Here is a tiny trained network, its code and every weight. The questions are about switching its units off for an input and a class, where a switched-off unit gives its printed mean instead of its output.

import numpy as np


def w(rows, s, z=0):
    codes = np.array(rows[::2]) - 128.0
    scale = np.full(codes.shape[1], s)
    scale[-1] = z or s
    return codes * scale


def norm(h):
    return h / np.sqrt((h * h).mean(-1, keepdims=True) + 1e-5)


def f(y):
    return y / 2 * (1 + np.tanh(0.7978845608 * (y + 0.044715 * y**3)))


def log_softmax(a):
    a = a - a.max(-1, keepdims=True)
    return a - np.log(np.exp(a).sum(-1, keepdims=True))


def net(x, mask):
    res = np.array(x, float).reshape(1, 7) / 4 @ E
    u = 0
    for l in range(2):
        y = f(norm(res) @ A[l][:, :-1].T + A[l][:, -1])
        res = res + np.where(mask[u : u + 14], y, B[l][:, -1]) @ B[l][:, :-1]
        u += 14
    return log_softmax(norm(res)[-1] @ U[:, :-1].T + U[:, -1])


A, B = {}, {}
E = w([
[40,214,82],'x0',
[120,125,126],'x1',
[118,119,130],'x2',
[129,107,1],'x3',
[125,124,131],'x4',
[210,186,108],'x5',
[120,120,129],'x6',
],0.0087)
A[0] = w([
[173,104,36,47],'L0N1',
[212,33,168,9],'L0N2',
[93,197,92,191],'L0N3',
[168,67,148,60],'L0N4',
[153,120,145,4],'L0N5',
[113,99,123,38],'L0N6',
[138,99,145,72],'L0N7',
[136,166,222,64],'L0N8',
[144,152,250,14],'L0N9',
[107,112,137,90],'L0N10',
[93,70,154,27],'L0N11',
[104,101,141,41],'L0N12',
[213,181,109,48],'L0N13',
[146,106,59,151],'L0N14',
],0.016,0.0031)
B[0] = w([
[122,78,108,224],'L0N1',
[85,255,240,254],'L0N2',
[165,218,158,228],'L0N3',
[48,184,183,185],'L0N4',
[103,132,132,123],'L0N5',
[101,98,149,123],'L0N6',
[120,169,120,136],'L0N7',
[178,23,2,219],'L0N8',
[142,38,33,247],'L0N9',
[131,146,120,128],'L0N10',
[68,137,115,155],'L0N11',
[105,125,135,126],'L0N12',
[198,113,194,187],'L0N13',
[168,32,122,211],'L0N14',
],0.0082,0.0064)
A[1] = w([
[231,139,149,5],'L1N1',
[108,138,142,20],'L1N2',
[144,65,147,58],'L1N3',
[157,24,89,154],'L1N4',
[191,52,72,164],'L1N5',
[93,49,98,196],'L1N6',
[2,126,106,238],'L1N7',
[166,76,104,7],'L1N8',
[150,108,158,86],'L1N9',
[133,95,202,14],'L1N10',
[137,80,217,48],'L1N11',
[78,163,147,123],'L1N12',
[152,144,91,129],'L1N13',
[123,89,155,85],'L1N14',
],0.014,0.002)
B[1] = w([
[211,104,191,185],'L1N1',
[88,126,131,121],'L1N2',
[49,121,88,163],'L1N3',
[123,74,90,249],'L1N4',
[180,68,130,255],'L1N5',
[145,41,164,213],'L1N6',
[195,100,220,225],'L1N7',
[148,108,95,171],'L1N8',
[155,144,104,138],'L1N9',
[100,184,12,157],'L1N10',
[95,209,2,177],'L1N11',
[140,95,163,157],'L1N12',
[16,106,157,151],'L1N13',
[62,102,102,143],'L1N14',
],0.0067,0.0074)
U = w([
[145,25,16,43],'0',
[101,248,145,68],'1',
[155,94,147,251],'2',
],0.011,0.0025)

Each question gives the input, the list of numbers given to net, and the class t.
The units are the neurons (one row each of A and B). Each row of codes is followed by its name. A weight is (code - 128) times the scale printed after its matrix; where a second scale follows, it is the last column's (A, B and U).
mask holds one flag per neuron, layer by layer. A switched-off neuron (its flag False) gives its mean, the last column of its row in B, instead of its output. The means were averaged over made-up inputs and are rounded, as every weight is.
A unit's drop is (log p(t) with every unit on - log p(t) with that unit switched off) / (log p(t) with every unit on - log p(t) with every unit switched off).
The circuit of an input: a set's keep is (log p(t) with only the set's units on - log p(t) with every unit switched off) / (log p(t) with every unit on - log p(t) with every unit switched off). Starting from the 12 units with the biggest drops (on a tie, the unit counted first), units are removed one at a time, each time the one whose removal leaves the highest keep (on an exact tie, the one counted first), for as long as the keep stays at least 0.8.
circuit, biggest first: the units of the circuit, biggest drop first
unit that matters most: the unit with the biggest drop
k most important neurons: the k neurons with the biggest drops, biggest first
drop when u is switched off: that unit's drop, to one decimal
input [-4,4,3,-5,-2,-2,7], class 0: circuit, biggest first	(L1N11; L1N10)
input [6,4,-8,2,8,-2,8], class 1: unit that matters most	L0N3
input [6,-8,-1,-8,-4,-7,4], class 0: 2 most important neurons	(L0N2; L0N8)
input [4,5,2,5,0,-6,-1], class 2: 4 most important neurons	(L1N7; L0N8; L0N9; L0N3)
input [3,0,1,6,8,-8,-7], class 2: circuit, biggest first	(L1N7; L0N8)
input [-4,4,-5,-7,8,-3,-3], class 0: 2 most important neurons	(L0N9; L0N8)
input [-6,5,1,-5,7,4,2], class 1: 3 most important neurons	(L0N2; L0N4; L0N14)
input [2,-7,6,2,8,-6,-5], class 2: 2 most important neurons	(L0N8; L0N9)
input [-6,-5,-5,-8,-2,2,-1], class 0: 3 most important neurons	(L0N8; L0N9; L0N3)
input [6,5,0,4,0,-8,-1], class 2: 2 most important neurons	(L1N7; L0N2)
input [-4,-2,-1,-7,-2,2,2], class 0: 2 most important neurons	(L0N9; L0N8)
input [-8,-4,3,3,7,4,-3], class 1: drop when L0N2 is switched off	0.4
input [8,-3,-3,7,0,-1,3], class 1: drop when L0N4 is switched off	-0.1
input [-6,-3,-4,-2,-3,1,4], class 1: drop when L0N2 is switched off	1.0
input [6,1,7,-1,-7,-3,-4], class 1: most important neuron	(L0N3)
